Below are the code and all the weights of a small trained network. Each question names an input and a target symbol and asks about switching units off, where a switched-off unit gives its printed mean instead of its output.

import numpy as np


def w(rows, s, z=0):
    codes = np.array(rows[::2]) - 128.0
    scale = np.full(codes.shape[1], s)
    scale[-1] = z or s
    return codes * scale


def f(y):
    return y / 2 * (1 + np.tanh(0.7978845608 * (y + 0.044715 * y**3)))


def softmax(a):
    e = np.exp(a - a.max(-1, keepdims=True))
    return e / e.sum(-1, keepdims=True)


def log_softmax(a):
    a = a - a.max(-1, keepdims=True)
    return a - np.log(np.exp(a).sum(-1, keepdims=True))


def net(x, mask):
    ids = ['αβζθμξπτφψω'.index(c) for c in x.split()]
    T = len(ids)
    res = E[ids] + P[:T]
    u = 0
    for l in range(2):
        r = res
        for j in range(2):
            rows = slice(3 * j, 3 * j + 3)
            q, k, v = (r @ M[l][rows].T for M in (Q, K, V))
            z = softmax(np.where(np.tri(T) > 0, q @ k.T / 3**0.5, -1e9)) @ v
            o = O[l][rows]
            res = res + np.where(mask[u + j], z, o[:, -1]) @ o[:, :-1]
        u += 2
        y = f(res @ A[l][:, :-1].T + A[l][:, -1])
        res = res + np.where(mask[u : u + 12], y, B[l][:, -1]) @ B[l][:, :-1]
        u += 12
    return log_softmax(res[-1] @ U[:, :-1].T + U[:, -1])


Q, K, V, O, A, B = {}, {}, {}, {}, {}, {}
E = w([
[157,54,101,118,187,118,185,83,153,164],'α',
[126,150,151,64,192,140,144,76,248,167],'β',
[168,107,170,133,98,126,151,149,152,178],'ζ',
[188,142,109,156,193,157,140,109,101,79],'θ',
[174,60,159,191,132,174,111,86,74,81],'μ',
[219,82,109,168,106,106,90,156,95,113],'ξ',
[104,83,109,55,181,99,95,127,110,74],'π',
[83,77,184,149,147,90,59,168,173,164],'τ',
[94,86,106,166,113,201,137,209,101,173],'φ',
[80,171,156,123,127,87,157,80,180,132],'ψ',
[137,133,177,127,165,199,74,81,88,210],'ω',
],0.014)
P = w([
[113,115,90,233,79,165,186,3,30,174],'0',
[111,127,253,106,164,68,75,133,200,235],'1',
[157,111,215,146,173,80,49,131,201,190],'2',
[164,135,214,129,197,63,76,127,177,186],'3',
[199,116,183,135,195,153,70,112,228,182],'4',
[176,114,187,127,198,82,72,132,214,153],'5',
],0.0054)
Q[0] = w([
[140,180,74,66,64,171,130,132,27,65],'0.h0',
[33,189,110,111,89,177,160,208,75,153],'0.h0',
[65,166,46,112,21,156,201,216,60,108],'0.h0',
[59,160,42,64,40,166,189,168,49,89],'0.h1',
[19,83,84,158,173,177,117,190,142,254],'0.h1',
[77,138,13,69,54,173,212,169,177,67],'0.h1',
],0.0056)
K[0] = w([
[171,187,207,101,139,72,109,103,221,141],'0.h0',
[150,107,179,119,192,132,75,182,223,92],'0.h0',
[103,158,255,57,197,77,69,171,183,127],'0.h0',
[151,122,192,70,147,54,18,196,184,132],'0.h1',
[116,174,115,158,77,211,57,233,134,107],'0.h1',
[144,88,196,152,135,54,79,174,160,143],'0.h1',
],0.0063)
V[0] = w([
[140,101,70,158,21,80,203,170,112,67],'0.h0',
[170,55,116,176,198,170,100,89,2,116],'0.h0',
[216,61,177,159,120,68,137,148,182,145],'0.h0',
[48,150,198,115,102,69,39,172,120,177],'0.h1',
[93,220,132,100,191,143,208,81,146,113],'0.h1',
[217,119,38,59,137,195,226,130,201,228],'0.h1',
],0.0054)
O[0] = w([
[207,179,108,69,44,81,176,76,131,164,120],'0.h0',
[128,3,139,104,132,169,67,167,189,29,253],'0.h0',
[210,71,180,114,150,148,124,176,86,189,145],'0.h0',
[47,131,88,183,109,73,108,204,134,204,62],'0.h1',
[129,177,149,137,189,136,137,54,204,128,123],'0.h1',
[160,181,209,161,185,117,118,76,41,66,153],'0.h1',
],0.0069,0.0078)
A[0] = w([
[156,62,69,143,209,127,133,85,190,148,201],'0.n0',
[78,154,107,174,109,175,173,48,121,166,115],'0.n1',
[161,64,73,119,112,34,108,113,43,101,237],'0.n2',
[229,76,135,3,116,119,76,131,227,137,113],'0.n3',
[68,195,104,163,78,78,211,68,70,147,79],'0.n4',
[48,102,188,171,155,80,69,145,136,223,230],'0.n5',
[60,118,78,74,162,163,84,166,137,98,97],'0.n6',
[65,27,149,168,162,182,111,199,133,170,220],'0.n7',
[66,148,133,153,145,63,138,209,110,178,109],'0.n8',
[117,81,85,160,226,44,104,121,215,186,143],'0.n9',
[190,77,74,232,111,210,60,207,2,175,252],'0.n10',
[56,128,2,62,133,105,123,199,122,78,105],'0.n11',
],0.0052,0.0029)
B[0] = w([
[103,159,127,122,148,58,212,99,123,108,227],'0.n0',
[91,190,88,200,135,184,144,142,145,181,119],'0.n1',
[175,137,82,64,94,40,196,129,102,186,156],'0.n2',
[119,109,171,43,145,74,107,220,113,48,254],'0.n3',
[140,168,98,204,79,200,141,166,192,149,123],'0.n4',
[162,82,124,168,147,202,189,155,173,122,177],'0.n5',
[101,81,144,189,144,79,91,163,76,169,135],'0.n6',
[52,75,149,157,107,140,215,159,158,98,218],'0.n7',
[173,85,106,157,85,192,129,117,92,58,126],'0.n8',
[111,142,22,90,90,88,159,188,192,100,186],'0.n9',
[107,159,130,79,130,141,254,162,156,190,189],'0.n10',
[134,121,165,94,198,67,61,48,78,180,120],'0.n11',
],0.0059,0.009)
Q[1] = w([
[129,98,185,90,184,89,132,140,171,127],'1.h0',
[145,136,80,159,64,166,58,90,71,161],'1.h0',
[161,218,72,138,135,93,156,181,180,171],'1.h0',
[157,142,117,149,54,165,2,100,92,103],'1.h1',
[105,71,204,151,199,160,186,119,190,80],'1.h1',
[119,79,189,97,205,123,171,134,199,76],'1.h1',
],0.0067)
K[1] = w([
[124,158,122,209,104,240,225,116,101,213],'1.h0',
[198,103,197,111,217,50,2,94,114,45],'1.h0',
[32,44,205,169,127,210,132,217,118,147],'1.h0',
[156,55,216,98,120,137,50,250,179,135],'1.h1',
[77,116,87,184,39,107,203,68,71,188],'1.h1',
[130,90,79,180,60,159,192,73,4,206],'1.h1',
],0.0044)
V[1] = w([
[211,231,161,138,202,102,61,79,115,229],'1.h0',
[253,95,205,70,153,177,109,174,43,44],'1.h0',
[170,126,64,89,48,75,137,215,168,196],'1.h0',
[142,151,26,131,134,171,115,212,131,65],'1.h1',
[193,150,219,221,36,203,198,141,88,167],'1.h1',
[90,196,101,215,157,208,99,147,180,121],'1.h1',
],0.0061)
O[1] = w([
[223,190,114,154,225,69,129,213,196,170,9],'1.h0',
[118,153,244,187,48,65,125,44,188,177,154],'1.h0',
[123,204,84,73,94,86,192,168,23,254,110],'1.h0',
[151,158,171,78,21,202,225,130,53,56,111],'1.h1',
[209,172,95,198,57,157,38,168,125,197,173],'1.h1',
[177,126,103,77,120,195,136,205,178,62,86],'1.h1',
],0.0061,0.016)
A[1] = w([
[41,108,121,91,90,124,107,70,180,52,120],'1.n0',
[80,77,157,172,27,47,38,38,186,142,50],'1.n1',
[41,104,209,197,146,75,122,160,230,205,52],'1.n2',
[192,192,218,121,87,93,72,112,173,80,131],'1.n3',
[127,143,189,57,103,5,19,131,162,129,132],'1.n4',
[146,159,36,49,134,187,172,229,125,155,85],'1.n5',
[191,171,49,102,99,190,114,83,76,47,99],'1.n6',
[176,132,190,55,186,155,181,45,97,192,252],'1.n7',
[89,174,158,72,55,206,154,192,52,216,120],'1.n8',
[216,150,114,236,232,3,53,87,206,219,93],'1.n9',
[141,82,104,33,152,102,53,160,90,69,127],'1.n10',
[26,119,238,45,46,143,217,78,76,113,163],'1.n11',
],0.0048,0.0036)
B[1] = w([
[160,102,35,141,67,197,136,130,126,212,205],'1.n0',
[115,195,124,71,67,189,64,79,119,114,213],'1.n1',
[96,121,152,153,157,89,218,98,41,137,176],'1.n2',
[162,119,99,209,177,119,194,90,101,173,171],'1.n3',
[207,144,112,211,108,181,135,106,45,127,181],'1.n4',
[186,170,106,80,89,125,146,71,94,150,159],'1.n5',
[155,2,144,102,145,126,169,25,57,106,141],'1.n6',
[79,132,136,117,139,40,101,185,171,115,160],'1.n7',
[184,160,237,153,220,167,173,163,76,31,169],'1.n8',
[54,115,99,121,165,150,50,166,29,149,175],'1.n9',
[196,185,107,209,177,88,119,177,138,198,156],'1.n10',
[152,220,127,113,135,117,135,151,212,168,249],'1.n11',
],0.0054,0.02)
U = w([
[226,195,65,103,173,162,119,131,218,196,153],'α',
[166,217,154,133,109,26,149,144,104,80,91],'β',
[248,93,172,198,116,127,196,68,207,69,45],'ζ',
[75,149,125,128,194,162,213,157,59,90,47],'θ',
[117,58,144,143,206,82,124,45,34,55,129],'μ',
[50,37,92,165,100,164,48,190,143,62,63],'ξ',
[160,140,184,128,105,128,75,203,127,51,150],'π',
[98,127,38,190,133,95,56,198,73,220,183],'τ',
[124,169,200,112,253,156,84,184,206,116,126],'φ',
[79,178,70,111,46,163,61,82,153,142,118],'ψ',
[65,67,43,70,146,23,195,96,166,151,253],'ω',
],0.0047,0.003)

Each question gives the input, a string of symbols that net reads in full, and the target symbol t.
The units are the heads (3 rows each of Q, K, V and O) and the neurons (one row each of A and B). Each row of codes is followed by its name. A weight is (code - 128) times the scale printed after its matrix; where a second scale follows, it is the last column's (O, A, B and U).
mask holds one flag per unit, layer by layer, with each layer's heads first. A switched-off unit (its flag False) gives its mean, the last column of its rows in O or B, instead of its output. The means were averaged over made-up inputs and are rounded, as every weight is.
A unit's drop is (log p(t) with every unit on - log p(t) with that unit switched off) / (log p(t) with every unit on - log p(t) with every unit switched off).
The circuit of an input: a set's keep is (log p(t) with only the set's units on - log p(t) with every unit switched off) / (log p(t) with every unit on - log p(t) with every unit switched off). Starting from the 12 units with the biggest drops (on a tie, the unit counted first), units are removed one at a time, each time the one whose removal leaves the highest keep (on an exact tie, the one counted first), for as long as the keep stays at least 0.8.
units of the circuit, in order: the units of the circuit, biggest drop first
most important unit: the unit with the biggest drop
k most important neurons: the k neurons with the biggest drops, biggest first
top k neurons in layer l: the k neurons of layer l with the biggest drops, biggest first
heads that matter: for each layer, one digit per head in row order, 1 if its drop is at least 0.15 and else 0, layers parted by /
input ζ ξ θ ζ, target τ: heads that matter -> 10 / 11
input β φ α ω, target φ: top 2 neurons in layer 0 -> [0.n0, 0.n9]
input μ μ ψ μ α, target ψ: heads that matter -> 11 / 10
input θ ψ ζ θ, target ζ: units of the circuit, in order -> [1.h0, 0.h1, 1.n9]
input β ψ τ, target φ: units of the circuit, in order -> [1.h0, 0.h0, 0.h1]
input θ φ τ, target ξ: most important unit -> 0.n3
input θ ψ ω μ, target ζ: top 2 neurons in layer 1 -> [1.n9, 1.n3]
input μ ζ μ ζ, target ψ: units of the circuit, in order -> [1.h0, 0.h0, 1.n1, 0.h1]
input θ β α, target ζ: units of the circuit, in order -> [1.h0, 0.h1]
input τ π μ φ θ φ, target θ: units of the circuit, in order -> [0.h1, 1.h0, 1.n8, 0.n10]
input θ ψ ω, target ζ: units of the circuit, in order -> [1.h0, 0.h1, 1.n9]
input α ξ α α, target μ: heads that matter -> 01 / 11
input φ ζ θ α ζ ζ, target π: heads that matter -> 01 / 11
input ζ ζ ψ α α, target τ: top neuron in layer 0 -> [0.n3]
input ζ ω α θ, target τ: heads that matter -> 10 / 11
input μ μ ζ α ζ μ, target ψ: heads that matter -> 11 / 10
input ξ ζ α ζ ψ, target β: heads that matter -> 11 / 10
input ζ ζ ζ ζ ψ, target τ: heads that matter -> 10 / 11
input ξ ζ ψ α ζ, target β: heads that matter -> 10 / 10
input β τ β ψ φ, target θ: most important unit -> 0.n10
input ψ θ α ψ ω, target α: heads that matter -> 11 / 11
input τ β ω α π, target θ: heads that matter -> 11 / 11
input τ α τ μ ψ, target θ: 2 most important neurons -> [1.n8, 0.n9]
input ω ψ α μ θ, target ξ: heads that matter -> 10 / 10
input μ τ μ τ θ ψ, target ψ: heads that matter -> 00 / 10
input α ψ α θ θ μ, target μ: top 2 neurons in layer 1 -> [1.n9, 1.n11]
input τ ξ β μ μ, target θ: most important unit -> 0.h1
input π τ π ζ α, target ω: heads that matter -> 00 / 01
input τ π θ α α α, target θ: heads that matter -> 11 / 11
